Below are the code and all the weights of a small trained network. Each question names an input and a target symbol and asks about switching units off, where a switched-off unit gives its printed mean instead of its output.

import numpy as np


def w(rows, s, z=0):
    codes = np.array(rows[::2]) - 128.0
    scale = np.full(codes.shape[1], s)
    scale[-1] = z or s
    return codes * scale


def f(y):
    return np.maximum(y, 0)


def softmax(a):
    e = np.exp(a - a.max(-1, keepdims=True))
    return e / e.sum(-1, keepdims=True)


def log_softmax(a):
    a = a - a.max(-1, keepdims=True)
    return a - np.log(np.exp(a).sum(-1, keepdims=True))


def net(x, mask):
    ids = ['ΔΘΞΣΨαγεζηλπτω'.index(c) for c in x.split()]
    T = len(ids)
    res = E[ids] + P[:T]
    q, k, v = (res @ M[0].T for M in (Q, K, V))
    z = softmax(np.where(np.tri(T) > 0, q @ k.T / 4**0.5, -1e9)) @ v
    res = res + np.where(mask[0], z, O[0][:, -1]) @ O[0][:, :-1]
    y = f(res @ A[0][:, :-1].T + A[0][:, -1])
    res = res + np.where(mask[1:9], y, B[0][:, -1]) @ B[0][:, :-1]
    return log_softmax(res[-1] @ U[:, :-1].T + U[:, -1])


Q, K, V, O, A, B = {}, {}, {}, {}, {}, {}
E = w([
[116,124,160,191,58,84,95],'Δ',
[116,84,63,196,110,76,92],'Θ',
[100,111,162,86,56,124,88],'Ξ',
[84,102,124,157,85,64,110],'Σ',
[173,92,121,148,131,212,84],'Ψ',
[131,118,164,211,131,200,77],'α',
[60,99,174,132,100,107,64],'γ',
[143,95,95,183,115,180,169],'ε',
[151,115,98,203,175,170,96],'ζ',
[171,71,120,88,117,194,147],'η',
[85,69,113,123,177,144,51],'λ',
[126,58,102,2,141,158,98],'π',
[127,97,216,111,134,232,101],'τ',
[29,70,109,68,130,124,149],'ω',
],0.007)
P = w([
[130,62,90,161,48,129,76],'0',
[118,187,79,118,94,141,110],'1',
[213,137,146,133,107,61,95],'2',
[109,39,113,156,86,137,107],'3',
[99,168,101,113,127,141,135],'4',
[194,118,167,128,140,63,119],'5',
[89,19,134,149,119,136,132],'6',
[83,147,124,108,159,142,161],'7',
[177,98,190,123,172,64,144],'8',
[73,4,157,143,152,134,157],'9',
[67,132,147,101,193,141,185],'10',
[195,119,178,135,146,63,114],'11',
],0.013)
Q[0] = w([
[182,213,154,92,175,34,124],'head 1',
[63,159,117,131,107,166,143],'head 1',
[187,157,134,94,171,95,124],'head 1',
[243,218,124,113,211,1,143],'head 1',
],0.047)
K[0] = w([
[137,128,110,179,13,96,122],'head 1',
[97,181,162,251,150,103,217],'head 1',
[142,146,148,114,67,154,67],'head 1',
[173,124,47,150,40,136,35],'head 1',
],0.025)
V[0] = w([
[208,138,178,146,106,248,167],'head 1',
[173,98,7,126,174,95,199],'head 1',
[111,156,129,244,74,86,193],'head 1',
[123,145,103,228,231,145,39],'head 1',
],0.021)
O[0] = w([
[118,89,176,31,179,212,91,95],'head 1',
[157,99,7,71,135,80,155,3],'head 1',
[88,77,159,112,198,83,236,63],'head 1',
[67,125,89,192,246,107,57,86],'head 1',
],0.016,0.0031)
A[0] = w([
[139,249,107,129,168,103,160,41],'neuron 1',
[91,173,53,106,114,152,137,2],'neuron 2',
[168,131,142,120,141,73,164,16],'neuron 3',
[158,234,146,108,216,89,163,98],'neuron 4',
[200,201,173,92,159,94,114,113],'neuron 5',
[46,159,109,114,111,202,166,19],'neuron 6',
[169,98,141,132,181,83,103,94],'neuron 7',
[128,204,92,62,179,150,153,77],'neuron 8',
],0.019,0.0081)
B[0] = w([
[87,108,206,88,99,249,198,204],'neuron 1',
[124,120,178,86,241,50,125,190],'neuron 2',
[214,144,99,134,205,197,79,236],'neuron 3',
[111,63,73,175,27,84,69,230],'neuron 4',
[73,121,105,105,190,98,186,238],'neuron 5',
[200,133,30,186,153,89,167,204],'neuron 6',
[129,199,164,43,123,109,146,254],'neuron 7',
[179,115,172,164,60,141,73,181],'neuron 8',
],0.015,0.0084)
U = w([
[37,146,15,176,140,80,63,255],'Δ',
[239,214,171,78,118,92,68,39],'Θ',
[131,219,35,148,60,69,194,214],'Ξ',
[161,228,56,142,194,165,149,110],'Σ',
[88,129,191,153,213,150,89,93],'Ψ',
[62,13,59,97,171,98,174,235],'α',
[114,210,201,135,57,150,97,91],'γ',
[191,157,178,192,159,198,27,34],'ε',
[66,31,149,236,127,75,143,159],'ζ',
[93,114,52,85,67,222,102,170],'η',
[71,73,155,123,132,117,26,124],'λ',
[121,253,119,78,180,109,89,99],'π',
[192,141,243,173,183,47,204,60],'τ',
[182,11,152,209,177,26,118,115],'ω',
],0.0044,0.0041)

Each question gives the input, a string of symbols that net reads in full, and the target symbol t.
The units are the heads (4 rows each of Q, K, V and O) and the neurons (one row each of A and B). Each row of codes is followed by its name. A weight is (code - 128) times the scale printed after its matrix; where a second scale follows, it is the last column's (O, A, B and U).
mask holds one flag per unit, heads first, then neurons. A switched-off unit (its flag False) gives its mean, the last column of its rows in O or B, instead of its output. The means were averaged over made-up inputs and are rounded, as every weight is.
A unit's drop is (log p(t) with every unit on - log p(t) with that unit switched off) / (log p(t) with every unit on - log p(t) with every unit switched off).
The circuit of an input: a set's keep is (log p(t) with only the set's units on - log p(t) with every unit switched off) / (log p(t) with every unit on - log p(t) with every unit switched off). Starting from all 9 units, units are removed one at a time, each time the one whose removal leaves the highest keep (on an exact tie, the one counted first), for as long as the keep stays at least 0.8.
circuit, biggest first: the units of the circuit, biggest drop first
most important unit: the unit with the biggest drop
top k neurons: the k neurons with the biggest drops, biggest first
input Θ Ξ Ξ ζ ε λ λ Ξ, target Ξ: circuit, biggest first -> [head 1; neuron 6; neuron 3]
input η ζ Ξ ε λ, target Ψ: top 3 neurons -> [neuron 1; neuron 2; neuron 4]
input Δ ε Δ α Σ ε Ξ ε Ξ, target ω: circuit, biggest first -> [neuron 4; head 1; neuron 3]
input γ ε τ τ ζ Θ Θ ε λ, target ζ: circuit, biggest first -> [head 1; neuron 4]
input Ξ π η ε Ξ λ η Σ ε α, target α: circuit, biggest first -> [head 1]
input π Ξ τ, target Ξ: circuit, biggest first -> [head 1; neuron 5]
input γ ζ Ξ ε Θ, target α: top 3 neurons -> [neuron 1; neuron 4; neuron 2]
input λ λ τ α τ, target Σ: top 3 neurons -> [neuron 6; neuron 4; neuron 5]
input Ξ γ ζ Ψ ε γ τ η Θ Ψ λ ω, target τ: top 2 neurons -> [neuron 4; neuron 5]
input Ξ Δ ζ π ζ ω ε Θ ε, target τ: top 2 neurons -> [neuron 4; neuron 5]
input α ω ζ Ξ Θ, target α: top 3 neurons -> [neuron 1; neuron 2; neuron 4]
input τ Θ ε, target Ψ: circuit, biggest first -> [head 1; neuron 5]
input ω γ ε λ α Ξ η η ε Σ λ Ξ, target Σ: circuit, biggest first -> [neuron 3; head 1; neuron 5]
input Σ ω γ ε Σ η, target ε: circuit, biggest first -> [neuron 3; head 1; neuron 1; neuron 5]
input ζ Ξ Θ, target Δ: circuit, biggest first -> [head 1]
input α Σ Ψ ε Θ ε Ψ Θ π, target λ: circuit, biggest first -> [neuron 4; head 1; neuron 7]
input ε τ Δ Ψ η ε, target Θ: top 2 neurons -> [neuron 7; neuron 3]
input τ τ λ Θ Θ η ε ε Ξ Ψ Ψ Δ, target Ψ: circuit, biggest first -> [head 1; neuron 5]
input Θ Ψ Ξ, target η: top 3 neurons -> [neuron 1; neuron 4; neuron 3]
input ε γ λ Ξ Σ, target η: most important unit -> neuron 1
input Θ Σ α Ψ λ τ Ξ τ Ψ, target η: top 2 neurons -> [neuron 4; neuron 1]
input ζ η γ α Ξ Δ, target Δ: circuit, biggest first -> [neuron 4; head 1]
input Σ ε ω τ Ξ ε Ξ Θ ζ Ξ Ξ Ξ, target ε: top 4 neurons -> [neuron 3; neuron 1; neuron 4; neuron 5]
